Rows with their classes
[-0.08 -2.76  1.46  1.16  1.25 -0.74  0.09  1.16 -0.60 -1.84 -0.12  1.21
  0.48  0.68 -4.43  0.02 -0.60 -0.16  0.87  1.37  0.48  2.00  0.48 -1.83
 -0.68 -0.56 -1.21  1.50 -1.24  2.26  1.74  0.53 -0.90 -0.95  5.84 -1.00
 -1.67  0.47 -1.64  2.31  0.92  0.75 -0.36  4.55  1.33] | T
[ 0.30  0.17 -0.78  0.71 -0.33 -3.30  0.10  1.23 -1.34  3.30 -0.84  0.72
 -0.47 -1.11 -0.98  0.68  1.57 -0.75 -0.06 -0.16 -0.27 -2.39 -0.86  2.14
 -0.88 -0.83 -0.34 -0.90 -1.43  2.95 -2.68 -1.29 -1.81 -0.71  0.88 -0.25
 -1.58 -0.73  1.29 -2.22 -1.02 -0.34  1.47  0.72 -0.37] | X
[ 0.82 -0.34 -2.42  1.76 -0.11 -1.03 -0.66 -0.24 -0.12 -2.60 -2.16  0.04
  0.03  0.72 -1.43  0.35 -1.50 -0.39  0.13 -0.66 -0.33  1.21  0.05  0.61
 -0.99 -0.77  0.49  1.68 -0.08 -0.75 -0.73  0.44 -1.14 -0.50  4.39  0.30
 -0.79  0.01  0.30  1.55  0.85  0.23 -0.41  1.07  1.44] | T
[ 1.12 -0.39  0.86 -1.22  1.07  3.39 -0.83  1.97 -0.62  1.32  5.10  0.43
 -1.49  0.33 -4.15 -2.49  2.91  2.99  0.41 -0.61  0.04 -0.38 -0.31 -5.38
 -1.58  0.76 -1.09 -1.48 -0.28 -7.83  3.21  0.07  1.55  0.47 -0.82 -3.01
 -0.63 -1.41 -2.04 -6.01  0.06 -0.78  1.79  2.13 -0.26] | X
[ 0.72 -0.80  3.62 -3.51  2.05  3.15  0.10  0.95 -0.31  2.72  8.90 -0.43
 -0.93  1.95 -2.57 -2.00  4.19  2.38  1.25 -0.65  0.21 -1.58 -0.01 -4.91
  2.60  1.69 -0.60 -3.26 -0.26 -3.86  6.08  0.95  2.87  1.43 -3.90 -2.58
  0.82 -1.15 -3.28 -8.20  2.42  2.21  0.77  1.50 -2.71] | X
[ 0.46  0.06 -0.98  1.20  0.15 -0.05  0.24  0.83 -0.46 -1.03 -2.14  0.31
 -0.04 -0.61 -0.99 -0.03 -1.36 -0.15  0.39  0.09 -0.48  1.57  0.15  1.27
  0.01 -0.66  0.28  0.85 -0.71  0.11 -0.66  0.78 -0.93 -0.88  0.54 -1.33
 -0.80  0.17 -1.29  1.01 -0.83 -0.54 -2.03  2.14  1.62] | T
[-0.01  0.11 -0.19  0.22  1.12  0.59 -0.34  1.43 -0.50  1.52  0.83  0.84
 -0.78 -0.55 -1.23 -0.48  0.71  0.42  0.44  0.03  0.22 -3.05 -0.60 -0.87
 -0.77 -0.65  0.28 -1.06 -0.95 -1.90  0.57 -0.55  0.80 -0.01 -0.71 -1.64
 -1.40 -0.58  0.16 -1.38  1.68 -0.53 -0.56  0.80 -0.24] | X
[-0.79 -1.72  3.90  0.94 -0.20 -2.72 -0.08  0.40  0.22 -0.21 -0.05  1.44
 -0.02  0.61 -2.15  1.30  0.76 -2.70  0.12  0.51  0.30  1.60 -0.04 -1.43
 -0.85  0.13 -0.96  1.48 -2.27  5.94 -0.25 -1.64 -1.92 -0.71  4.21  0.04
 -1.23 -0.23  0.20 -0.03 -0.25  1.03  3.86  0.50 -0.88] | K
[ 0.44 -1.36 -0.29  0.00  0.28 -3.90 -0.23  1.37 -2.12  3.04  1.06  1.65
  1.21  1.98 -2.49 -0.30  2.13 -0.15  0.14 -0.55 -0.19  0.15 -1.19  2.49
 -0.41 -0.03  0.60 -1.93 -1.11  1.66 -5.50  1.41 -3.96 -0.42  0.60 -1.53
 -0.62 -1.29  0.44  1.26 -1.01  1.12 -0.52  4.55  2.35] | X
[ 0.21 -2.40  0.88 -1.91  1.97  3.63 -1.08  0.82 -0.21  0.43  5.10 -0.77
  0.29  1.80 -2.88 -2.20  2.48  2.36  0.31  0.41  0.67  0.40  0.01 -4.82
  1.08  1.53 -0.92 -1.22  0.65 -3.48  6.83  1.08  0.87  0.18  2.07 -0.13
  0.58 -0.26 -3.18 -2.58  2.79  2.21 -0.42  2.41  0.40] | T
